[  9  10   0   4   0   1   3  -1 -15 -13   2  -4  -6 -11   5 -31   4   7
  37   5  -4  -6   8  -7   1   3  17 -18 -12   1  -5  -5   3  12]
(30)
[ 29  10 -18   6  13  -5  11  -6  -1 -29  20 -56  24 -35  -9 -42  21   9
 -10   5  11 -47  28   1 -18  16  16 -17  10   3  -3  -7  34  17]
(30)
[ 16  17 -27 -19  19   4   8   8 -15   0  13   3  -3 -38 -32 -18   5   7
   1 -17  27 -34  18  -8 -11  10  11  15  -7  -7  -3 -12  12  -6]
(20)
[ 53  55 -44  -5  10   5  27 -17  -3 -32   0 -20   2  -6 -31 -30  24   7
 -10 -16  -4 -67  10 -16 -20  22  29 -24  13  -9 -18  -8  17  19]
(21)
[ 34  40 -23 -28   3   3  19 -14  -6 -11 -26 -11 -17  22  -7 -52  25  11
  -5 -14  19 -31  10   3 -40  36  35 -17  25   1   0 -12  14   3]
(30)
[ 10  39  -9  -2  22  -1  16  -2 -10 -15   8  -4  -9 -37 -21 -12  34  -5
 -11  -6   7 -51   8   1 -26  13  41 -14   2  -5  -2   8  -7  18]
(20)
[-20  24 -15 -27  19  -2  12  -1  -9 -19  16  -6  29 -35 -23 -36  19   7
 -11 -22  38 -25  14  10 -12  15  47  -9 -18  12   3 -14  -2  -4]
(20)
[ 14  32 -29 -10   4  13  33   0 -16 -29  16 -12  -5 -40 -27 -40  29  23
  -2 -12  12 -72  14 -10 -21  20  57 -20   2 -12  19 -11   3  18]
(29)
[ 17  49 -31   0  57   8  30   8 -15  -2  12  -7 -10 -42 -14 -40  14  21
 -11  -9  25 -66  -2 -15 -12  22  25  31   0 -17  78  -1  29   1]
(21)
[  3  44 -44 -23  28  -7  30   2 -21 -20  17 -16  -2 -41 -26 -63  29  18
  -4   0  23 -65  16 -17 -17  23  23  -6  -8  -5   0 -22  19  13]
(30)
[  7  27 -50 -20  34   9  22 -10  -6 -20  19  -7   8 -40 -21 -38  11   2
  28 -38  41 -47  11 -16 -21  18  52 -10   4   4  -6 -22  10  14]
(20)
[ 16   8  -4 -13   0  -7  14 -11  -3 -21   9  -5 -21 -19 -12 -74  10  34
   4  -7  15 -41   2  -5 -31  11  30 -13   2  -2   8 -20  13   9]
(30)
[  7  18 -14 -16  33   6  29   1  -9  -9  27  -9  12 -42 -19 -52  22   5
 -10 -15  31 -66  21  -6 -24  15  43   1  -4  -7   9   1  15  17]
(30)
[  2  17  -9   9  -5   7  -2 -14   3  -1   5  -3   5  -9  -5  -1  10   7
   6   9 -16 -17   5   0  -5  10   5 -15  -2  -4  -9  -4 -12   8]
(30)
[ 16  33 -11  -8   7 -16  20  19  -5 -15  -5  -5   6 -21 -13 -26  12  20
   2   2  29 -38  12  -8  -6  16  34 -10  11  -3  -7 -11   7  12]
(28)
[ -5  15 -11   4 -18  -3  24   0  -2  -1  -4   6   2 -14  -1 -15   4   5
  -7  -4  23  16   4  -5  -6   6  17 -18  -9   0  -2  -7   1   5]
(25)
[ 29  -1  -5 -24  27   6  23 -13 -14 -12 -12 -12   2 -23   3 -37  14   9
  -2  -6  14 -46  15 -11 -13  13  24  -3  -2  -4  -3   0  19   8]
(28)
[ 30  19 -23 -18  26  -2  31   5  -2 -26  17  -5 -10 -50 -17 -46  34  27
  -9 -25  27 -74  12 -27 -20  12  31   8  19  -7   7  -4   7  15]
(30)
[ 18  23 -25  -6  35   5  13  -2 -16 -24  15  -2   4 -45 -26 -33  12 -14
  -9 -12  23 -43  41   3 -15  22  28  18   5  -7  -2  -4  19   0]
(30)
[ 14  24 -19  -7  36   3  24  16  -8 -18   9  -3 -22 -54 -21 -40  31  26
  -9 -11  16 -47  13   3 -12  11  32 -12  -5  -3  12 -13  15   3]
(30)
[ 23  36 -17   5  11  -7  32  -6   0 -25   1 -25 -11 -50 -20 -44  30  16
 -10   4  12 -64  22 -10  -9  21  31 -29  11  -2   6 -11  35  17]
(30)
[ 12  10 -22 -17  36   0  40  13  -8 -28  26 -60  -5 -54 -50 -71  52   8
  -7 -11  23 -63  19 -66 -23  26  49  15 -15 -15  10 -21  20  29]
(30)
[ 10  17 -23  -6  24 -16  26 -10  -5 -14  19 -16   1 -19 -15 -23  43  18
   6  -9  20 -44   4  -9 -18  13  61  18   3  -8   3 -13  20  17]
(29)
[ 18  23  13 -14  23 -13  13  -3 -10 -37  21 -12   3 -49 -20 -38  32  16
  18 -27  16 -51  19 -16 -17  14  25 -14  -4  -4   1 -20  23  16]
(30)
[ 26  19 -24  -4  20 -23  25 -11   9 -14  15  20 -10 -31 -13 -57  15  12
  -8 -11   0 -49  22  -8 -24   4  21 -27  17   4   7 -18 -13   5]
(28)
[  1  21 -22 -20  39  -9   2  -2 -18 -26  13 -11   6 -32 -20 -43   5  11
  -4 -23  23 -45  17  -6 -44  19  36  -9   7  -4   1  -6   4   1]
(30)
[ 20  27 -35  -5  39  -3  20 -22 -18   2   9  -4  -5 -30 -21 -47  14  10
  -9 -21  27 -55   2  -4 -21  30  48 -27   4   3   9  -2  19   3]
(20)
[ -2  19 -25 -20  19  -3  27  16 -19 -18  18   0   5 -37 -17 -37  27  18
  -6 -14  17 -27   2  -3 -16  10  48 -11  -2  -8   6 -24   2  -4]
(25)
[ 17  24 -20 -11  -4   1  17  -4 -11 -20   0  -5  -1 -44  -6 -27  15  11
 -14   3   0 -41  12 -12  -5   9  11 -10   3   1   3  -4   7   5]
(30)
[ 13  31  -9  -7  12  -1   2 -17  -6 -17  15 -24   2 -34 -11 -24  10  12
  -4 -10  11 -52   9   0 -18   7  10 -23   6  10   5  -6  16   4]
(28)
[ 22  39  16  15  12  -2  27 -14   5   7  22  -7  -4 -32 -23 -37  16  19
 -13 -13   3 -46  14 -14 -22  14  15 -22   1   4   1 -15   5  21]
(28)
[ 16  26   4  -7  11   1  21  -1 -16 -16   2 -16  -8 -22 -19 -37  12   7
  -7 -19   6 -22  10  -3 -16  -1  26 -17   0  13  -5  -1   9   9]
(30)
[ 11  35 -23 -28  43  40  20   2 -16   4  15  -7 -22 -24 -18 -36   6   9
  -4 -23  31 -42  13   5 -16  22  33  18  -6  -5   3 -12   4   6]
(20)
[ 11  32 -37 -35  43   5  25   1 -16 -16  39   0  -9 -17 -23 -86  13  17
  -5 -22  40 -45   1  -9 -12  17  51   2   1 -16 -15 -22  23   2]
(20)
[ 11  27 -15 -17   7   8  14  14 -16 -13  21   4 -31 -30  -9 -34   7  15
   9 -12  67 -46  26  25 -18  15  31  -8   1 -12   0  -4  18  -1]
(20)
[ 34  50 -22 -12  18  -7  32   4 -12  23  15   4   3 -30 -11 -32  25  24
  -6  -2   2 -60  10 -14 -22  16  17  13   5 -21  -6  -8  19  17]
(21)
[ 31  22 -25 -25  25   9  28  -5   8 -33  18 -11  -6   2 -20 -49  18  15
   4 -16  19 -57  23 -10 -23  27  39 -14  -7 -13   6   9  19  18]
(30)
[ 20  28 -27 -21  22  -1  18  -3  -8 -27  25  -3  -9 -19 -13 -38  16  -1
  -8 -21  24 -59   6   0 -27  25  34  -1   0  -6  -1  -5  20  16]
(28)
[ 34  33  -9   8 -10   6   8 -12  -6 -36  -1   0 -15 -13 -18 -22  10   6
 -19  -2 -12 -39  21 -10 -16  12  10 -28   8   4  15  -2  12   7]
(21)

[  7   0 -15   6   0   1  -3  12   8  -3   5   1   9   6  -3   4  -3   1
 -16   1  -1  -4  -7   5   5   4 -11   0   5   1  -8  11  -6   7]
lag
[ -6   2   4   1   2   8  -1 -20 -22  11  -8  -6  -1 -11  -3  17   3 -10
  10  -4   0  -3   0  37 -25  20 -18   4  10  -7  23 -19  -3   0]
niban
[ 13   7 -14  13   0  -3   6   0  -5  -3  22   4   2   7  -6   2  -1   6
 -11   1  -8   4   9   2   2   4  -6   0  -2   7  -9  16 -12   2]
Lutag
[  4  -4   8  -9 -19   0  -5   1   7  -6   6  -3   6   1  -5   6  -1  -4
 -12  -2  -2  -4   6   5  20   6   1   3  -9   5 -19   0 -24   5]
fazo
[  1  -1   8  18 -18  -9   3  12  13   0   4 -13 -18   9  11  16   5  -6
   3   1  -4  -6   0 -14  -9  -1  -8  -2   2   0  11 -14 -16  -6]
pava
[  3   3   1  -6   1   3   1 -19 -14   5  11   5   3  -3  -7  -1  -4  -4
  -7   1   2   3  22   3  -6  19   3   6 -12   1   2  10  11   2]
Lutag
[ -4  -6  -3   6  -1  -7  -2   2   8  -8   6  -1   2   7  -3   2  -2   0
  -5  -4  -5  -5   3   2  12  -1   3   7  -4   4  -7   4 -17  -2]
fazo
